171	285	285	354	201	276
266	285	202	217	201	276
704	315	98	-105	434	119
121	285	312	397	201	304
-62	355	634	-382	199	-668
689	557	138	-87	142	168
299	285	282	217	254	244
266	285	282	225	269	247
617	295	141	-18	385	164
485	483	155	366	429	-28
244	285	936	714	776	-152
227	229	282	217	201	348
139	285	304	381	201	297
310	294	282	217	201	244
-93	251	417	585	143	374
The first entry in the row that holds the largest entry -> 244
Find the bottom-right entry.
374
Find the entry just left of 164.
385
The entry directly above 397 -> -105
Find the entry in the bottom-left corner.
-93
Find the 3rd entry in reading order.
285
The 4th entry from the end, reading row by row -> 417
Find the first entry in reading order.
171
The entry directly below 354 is 217
The entry just left of the largest entry is 285
The second largest entry: 776
The first entry of the smallest entry's row is -62
Find the maximum.
936
Find the entry just left of -105.
98
Find the largest entry in the last row.
585
Find the third largest entry.
714
The entry directly above 251: 294
The entry directly below the largest entry is 282
The second entry on the main diagonal is 285
Find the entry directly below -28.
-152
The entry directly below 381 is 217
Find the entry just left of the smallest entry.
199
The fifth-last entry, reading row by row is 251
Find the entry in the top-right corner.
276
Find the entry directly below the smallest entry.
168
The fourth entry, reading row by row is 354
Find the entry just right of 227.
229
The smallest entry in the last column: -668

[[ -9.4 -80.1 -72.8 -35.2  32.9 -66.7  45.5 -75.9 -11.7  80.0]
 [ 59.5 -75.5 -12.9 -77.8  71.1 -14.9  54.8  64.6 -23.7 -35.3]
 [-76.6 -21.3  75.2  44.3  79.9  44.3 -42.1  69.8  43.0 -37.9]
 [ 41.8  13.9  13.2  54.8  61.1  32.7 -62.6  76.8  72.4 -46.6]
 [ 64.7 -55.5 -20.5  -3.0  65.5  53.9  51.8  62.7 -62.7  67.3]
 [-64.0  47.7 -31.0 -28.9  55.4   9.3 -58.5 -15.0 -44.9 -28.7]
 [-74.1 -36.1  64.6 -72.4  -7.6  74.0 -55.3 -67.7  14.2 -43.1]
 [ 50.7 -38.0 -29.1  62.4 -37.8 -81.1 -66.6 -66.7 -15.8  17.3]
 [ 35.5  69.4 -52.6 -32.2 -14.4  -7.2  -8.3 -27.1 -10.5  60.5]
 [-62.1 -28.0   6.5  70.6  24.7  73.2  -8.2 -63.0 -41.0  74.9]
 [-73.0 -13.0  24.6  42.8  39.7 -24.1  28.6 -47.0  16.9 -74.9]
 [ 56.7  63.1  27.7 -18.0  79.4 -59.9  35.1  67.4  11.9  58.7]
 [ 53.0  71.8  -8.6  61.3  63.6  27.2 -41.5  77.0  33.9 -59.0]]
The entry in the top-left corner: -9.4
The entry just right of -8.3 is -27.1
Read off the bottom entry of the column that holds the smallest entry.
Answer: 27.2
Read off the smallest entry.
Answer: -81.1
The entry directly below 28.6: 35.1
Read off the 4th entry in reading order.
Answer: -35.2
Read off the entry in the top-right corner.
Answer: 80.0
Read off the entry just left of the smallest entry.
Answer: -37.8
The last entry, reading row by row -> -59.0
The 2nd entry on the main diagonal is -75.5
Read off the entry in the bottom-left corner.
Answer: 53.0
The entry just left of -43.1 is 14.2
Read off the entry just right of the smallest entry.
Answer: -66.6
Read off the top entry of the column that holds the smallest entry.
Answer: -66.7
Read off the second smallest entry.
Answer: -80.1
Read off the 3rd entry from the end, reading row by row.
Answer: 77.0
Read off the third entry, reading row by row.
Answer: -72.8
Read off the second-last entry, reading row by row.
Answer: 33.9
Read off the entry directly above 39.7.
Answer: 24.7
Read off the entry just right of -76.6.
Answer: -21.3
Read off the entry directly below -52.6.
Answer: 6.5
Read off the entry just right of -66.6.
Answer: -66.7
The last entry of the smallest entry's row is 17.3
The third smallest entry is -77.8
Read off the second entry on the diagonal from the top-right corner.
Answer: -23.7
Read off the entry just right of 79.4.
Answer: -59.9
The largest entry in the first column is 64.7
The entry just left of -18.0: 27.7
The entry just right of -8.2: -63.0
Read off the entry directly above 73.2.
Answer: -7.2
